Below is a small trained network, with its code and all its weights. Each question gives an input and a class and asks what happens when units are switched off, that is, made to give their printed mean instead of their output.

import numpy as np


def w(rows, s, z=0):
    codes = np.array(rows[::2]) - 128.0
    scale = np.full(codes.shape[1], s)
    scale[-1] = z or s
    return codes * scale


def norm(h):
    return h / np.sqrt((h * h).mean(-1, keepdims=True) + 1e-5)


def f(y):
    return np.maximum(y, 0)


def log_softmax(a):
    a = a - a.max(-1, keepdims=True)
    return a - np.log(np.exp(a).sum(-1, keepdims=True))


def net(x, mask):
    res = np.array(x, float).reshape(1, 3) / 4 @ E
    u = 0
    for l in range(2):
        y = f(norm(res) @ A[l][:, :-1].T + A[l][:, -1])
        res = res + np.where(mask[u : u + 8], y, B[l][:, -1]) @ B[l][:, :-1]
        u += 8
    return log_softmax(norm(res)[-1] @ U[:, :-1].T + U[:, -1])


A, B = {}, {}
E = w([
[71,78,18,30,87,127],'x0',
[122,41,197,48,51,124],'x1',
[32,127,133,248,77,239],'x2',
],0.011)
A[0] = w([
[80,104,122,94,68,252,68],'0.n1',
[156,85,165,64,80,41,121],'0.n2',
[173,147,232,63,73,90,101],'0.n3',
[164,132,197,35,97,95,97],'0.n4',
[196,139,151,195,27,129,124],'0.n5',
[142,140,126,111,55,136,2],'0.n6',
[2,60,120,16,105,229,164],'0.n7',
[109,91,124,136,72,132,9],'0.n8',
],0.0097,0.0075)
B[0] = w([
[86,133,102,161,150,72,190],'0.n1',
[133,93,142,39,195,156,212],'0.n2',
[195,46,192,140,235,138,201],'0.n3',
[165,52,187,77,150,185,198],'0.n4',
[171,170,170,174,173,67,170],'0.n5',
[124,131,250,37,166,64,128],'0.n6',
[53,93,60,94,14,151,255],'0.n7',
[195,101,24,192,103,103,135],'0.n8',
],0.011,0.0094)
A[1] = w([
[217,166,95,135,130,122,1],'1.n1',
[60,121,109,165,54,138,9],'1.n2',
[190,173,156,200,127,176,61],'1.n3',
[211,219,57,97,89,94,66],'1.n4',
[94,63,122,78,142,130,127],'1.n5',
[156,196,201,250,83,136,77],'1.n6',
[177,154,158,96,131,123,22],'1.n7',
[102,61,109,218,50,72,89],'1.n8',
],0.012,0.0066)
B[1] = w([
[108,194,95,89,81,233,150],'1.n1',
[53,212,117,144,154,202,212],'1.n2',
[149,75,215,198,32,97,201],'1.n3',
[146,196,93,68,160,57,173],'1.n4',
[174,177,69,139,62,138,253],'1.n5',
[153,99,196,218,103,13,252],'1.n6',
[197,90,207,126,240,238,146],'1.n7',
[52,234,73,105,161,245,229],'1.n8',
],0.012,0.0062)
U = w([
[216,47,251,68,234,167,35],'0',
[18,153,74,166,43,238,160],'1',
[140,152,245,244,100,76,249],'2',
[206,207,42,78,194,59,3],'3',
[153,25,100,23,65,181,99],'4',
],0.013,0.0034)

Each question gives the input, the list of numbers given to net, and the class t.
The units are the neurons (one row each of A and B). Each row of codes is followed by its name. A weight is (code - 128) times the scale printed after its matrix; where a second scale follows, it is the last column's (A, B and U).
mask holds one flag per neuron, layer by layer. A switched-off neuron (its flag False) gives its mean, the last column of its row in B, instead of its output. The means were averaged over made-up inputs and are rounded, as every weight is.
A unit's drop is (log p(t) with every unit on - log p(t) with that unit switched off) / (log p(t) with every unit on - log p(t) with every unit switched off).
The circuit of an input: a set's keep is (log p(t) with only the set's units on - log p(t) with every unit switched off) / (log p(t) with every unit on - log p(t) with every unit switched off). Starting from the 12 units with the biggest drops (on a tie, the unit counted first), units are removed one at a time, each time the one whose removal leaves the highest keep (on an exact tie, the one counted first), for as long as the keep stays at least 0.8.
circuit, biggest first: the units of the circuit, biggest drop first
top k neurons: the k neurons with the biggest drops, biggest first
k most important neurons of layer l: the k neurons of layer l with the biggest drops, biggest first
drop when u is switched off: that unit's drop, to one decimal
input [0,1,-3], class 0: circuit, biggest first : 0.n7
input [8,-3,-2], class 1: circuit, biggest first : 0.n3; 0.n4
input [-4,-8,-3], class 2: circuit, biggest first : 0.n2; 1.n3
input [2,-8,2], class 2: 2 most important neurons of layer 0 : 0.n7; 0.n2
input [-2,6,1], class 0: top 2 neurons : 0.n3; 0.n5
input [0,6,-3], class 0: 2 most important neurons of layer 0 : 0.n3; 0.n4
input [-5,-5,-7], class 0: top 3 neurons : 0.n7; 1.n7; 1.n5
input [3,-2,-7], class 0: circuit, biggest first : 0.n7; 0.n4
input [1,1,-4], class 0: 2 most important neurons of layer 0 : 0.n7; 0.n3
input [1,-8,7], class 2: top 2 neurons : 0.n7; 1.n6
input [3,4,1], class 1: 2 most important neurons of layer 0 : 0.n7; 0.n1
input [-4,7,2], class 0: 2 most important neurons of layer 0 : 0.n3; 0.n5
input [-1,-3,4], class 2: drop when 0.n7 is switched off : 0.8
input [2,5,-7], class 0: circuit, biggest first : 0.n3
input [-1,-8,3], class 2: drop when 0.n7 is switched off : 0.5
input [2,1,-4], class 0: drop when 0.n2 is switched off : 0.2
input [-3,-2,8], class 2: drop when 0.n7 is switched off : 0.2
